Below is a small trained network, with its code and all its weights. Each question gives an input and a target symbol and asks what happens when units are switched off, that is, made to give their printed mean instead of their output.

import numpy as np


def w(rows, s, z=0):
    codes = np.array(rows[::2]) - 128.0
    scale = np.full(codes.shape[1], s)
    scale[-1] = z or s
    return codes * scale


def f(y):
    return y / 2 * (1 + np.tanh(0.7978845608 * (y + 0.044715 * y**3)))


def softmax(a):
    e = np.exp(a - a.max(-1, keepdims=True))
    return e / e.sum(-1, keepdims=True)


def log_softmax(a):
    a = a - a.max(-1, keepdims=True)
    return a - np.log(np.exp(a).sum(-1, keepdims=True))


def net(x, mask):
    ids = ['αγδζτφ'.index(c) for c in x.split()]
    T = len(ids)
    res = E[ids] + P[:T]
    q, k, v = (res @ M[0].T for M in (Q, K, V))
    z = softmax(np.where(np.tri(T) > 0, q @ k.T / 3**0.5, -1e9)) @ v
    res = res + np.where(mask[0], z, O[0][:, -1]) @ O[0][:, :-1]
    y = f(res @ A[0][:, :-1].T + A[0][:, -1])
    res = res + np.where(mask[1:25], y, B[0][:, -1]) @ B[0][:, :-1]
    return log_softmax(res[-1] @ U[:, :-1].T + U[:, -1])


Q, K, V, O, A, B = {}, {}, {}, {}, {}, {}
E = w([
[81,93,190,110,158,127],'α',
[138,103,195,139,112,104],'γ',
[139,63,43,135,62,139],'δ',
[76,167,76,51,47,162],'ζ',
[20,158,37,102,251,60],'τ',
[241,65,86,68,155,38],'φ',
],0.016)
P = w([
[151,226,151,170,189,161],'0',
[78,71,136,201,91,163],'1',
[85,79,139,153,89,119],'2',
[89,87,141,124,87,63],'3',
[78,84,136,93,84,42],'4',
[87,84,145,73,81,9],'5',
],0.011)
Q[0] = w([
[94,3,170,100,89,22],'head 1',
[176,183,39,130,117,14],'head 1',
[250,53,104,139,136,194],'head 1',
],0.0064)
K[0] = w([
[52,143,94,96,43,2],'head 1',
[92,40,199,54,171,146],'head 1',
[82,204,161,168,91,137],'head 1',
],0.0095)
V[0] = w([
[130,157,182,83,50,174],'head 1',
[8,155,170,116,200,147],'head 1',
[72,161,28,117,90,160],'head 1',
],0.013)
O[0] = w([
[180,142,210,59,61,252,79],'head 1',
[4,175,87,76,133,174,254],'head 1',
[126,198,60,163,40,110,237],'head 1',
],0.012,0.0039)
A[0] = w([
[132,157,60,78,135,119,189],'neuron 1',
[99,67,80,70,138,184,106],'neuron 2',
[115,122,145,75,193,166,100],'neuron 3',
[201,73,151,74,101,189,6],'neuron 4',
[122,214,114,151,112,169,1],'neuron 5',
[115,130,140,124,105,117,89],'neuron 6',
[143,80,154,155,43,154,142],'neuron 7',
[105,90,167,27,174,115,81],'neuron 8',
[230,97,149,97,106,175,50],'neuron 9',
[131,47,151,177,104,76,87],'neuron 10',
[176,79,159,122,143,125,53],'neuron 11',
[188,158,135,171,87,70,2],'neuron 12',
[138,59,83,166,205,88,34],'neuron 13',
[162,119,70,47,133,127,53],'neuron 14',
[145,101,146,181,138,87,164],'neuron 15',
[115,131,174,147,69,217,95],'neuron 16',
[48,92,128,105,177,130,99],'neuron 17',
[117,165,144,74,176,203,11],'neuron 18',
[153,100,178,104,186,120,129],'neuron 19',
[111,54,155,58,83,124,188],'neuron 20',
[205,244,138,132,181,116,121],'neuron 21',
[166,145,196,108,136,210,100],'neuron 22',
[120,171,148,157,230,104,102],'neuron 23',
[116,161,181,210,88,109,112],'neuron 24',
],0.011,0.0065)
B[0] = w([
[149,67,163,111,114,115,212],'neuron 1',
[127,150,156,194,123,104,183],'neuron 2',
[80,154,95,91,110,40,175],'neuron 3',
[113,174,81,62,142,137,141],'neuron 4',
[128,80,151,122,159,78,167],'neuron 5',
[123,123,125,117,143,148,138],'neuron 6',
[129,154,170,167,190,174,205],'neuron 7',
[153,78,98,44,181,143,202],'neuron 8',
[77,160,92,103,88,129,144],'neuron 9',
[115,179,107,145,200,115,199],'neuron 10',
[89,174,86,77,75,106,154],'neuron 11',
[144,130,185,111,120,55,163],'neuron 12',
[133,161,182,89,92,148,192],'neuron 13',
[136,159,163,169,132,65,134],'neuron 14',
[104,163,85,119,197,157,181],'neuron 15',
[162,144,150,80,96,92,193],'neuron 16',
[203,127,120,98,98,137,250],'neuron 17',
[152,205,97,156,149,177,168],'neuron 18',
[108,112,127,174,73,103,181],'neuron 19',
[189,124,112,175,160,191,220],'neuron 20',
[97,68,98,249,166,254,132],'neuron 21',
[134,38,167,132,155,47,165],'neuron 22',
[134,99,155,172,76,186,186],'neuron 23',
[73,142,92,140,90,122,158],'neuron 24',
],0.0087,0.015)
U = w([
[84,228,31,37,114,168,78],'α',
[114,70,124,94,114,121,179],'γ',
[63,199,90,184,142,121,218],'δ',
[116,225,169,96,22,142,151],'ζ',
[2,168,62,93,50,86,100],'τ',
[114,229,128,78,105,39,3],'φ',
],0.0055,0.0051)

Each question gives the input, a string of symbols that net reads in full, and the target symbol t.
The units are the heads (3 rows each of Q, K, V and O) and the neurons (one row each of A and B). Each row of codes is followed by its name. A weight is (code - 128) times the scale printed after its matrix; where a second scale follows, it is the last column's (O, A, B and U).
mask holds one flag per unit, heads first, then neurons. A switched-off unit (its flag False) gives its mean, the last column of its rows in O or B, instead of its output. The means were averaged over made-up inputs and are rounded, as every weight is.
A unit's drop is (log p(t) with every unit on - log p(t) with that unit switched off) / (log p(t) with every unit on - log p(t) with every unit switched off).
The circuit of an input: a set's keep is (log p(t) with only the set's units on - log p(t) with every unit switched off) / (log p(t) with every unit on - log p(t) with every unit switched off). Starting from the 12 units with the biggest drops (on a tie, the unit counted first), units are removed one at a time, each time the one whose removal leaves the highest keep (on an exact tie, the one counted first), for as long as the keep stays at least 0.8.
units of the circuit, in order: the units of the circuit, biggest drop first
most important unit: the unit with the biggest drop
top k neurons: the k neurons with the biggest drops, biggest first
drop when u is switched off: that unit's drop, to one decimal
input δ α φ τ α τ, target γ: top 4 neurons => neuron 1; neuron 23; neuron 17; neuron 3
input α φ ζ, target δ: top neuron => neuron 17
input τ φ φ δ, target φ: units of the circuit, in order => head 1; neuron 12
input γ γ γ α α α, target α: units of the circuit, in order => head 1; neuron 18; neuron 8
input α δ φ γ, target δ: units of the circuit, in order => neuron 10; neuron 15; head 1
input φ α ζ φ ζ, target φ: units of the circuit, in order => head 1; neuron 10
input γ α γ δ φ, target φ: units of the circuit, in order => head 1; neuron 10; neuron 11
input γ γ γ γ τ, target τ: top 2 neurons => neuron 20; neuron 7
input γ γ γ, target γ: top 3 neurons => neuron 22; neuron 8; neuron 20
input ζ τ α γ, target τ: top 2 neurons => neuron 7; neuron 20
input τ τ δ, target τ: drop when head 1 is switched off => 1.3
input γ α γ α, target γ: drop when neuron 8 is switched off => 0.4
input γ α α τ τ ζ, target τ: drop when head 1 is switched off => 1.1
input γ ζ φ, target ζ: drop when neuron 8 is switched off => 0.1
input α τ γ φ α τ, target γ: most important unit => neuron 23
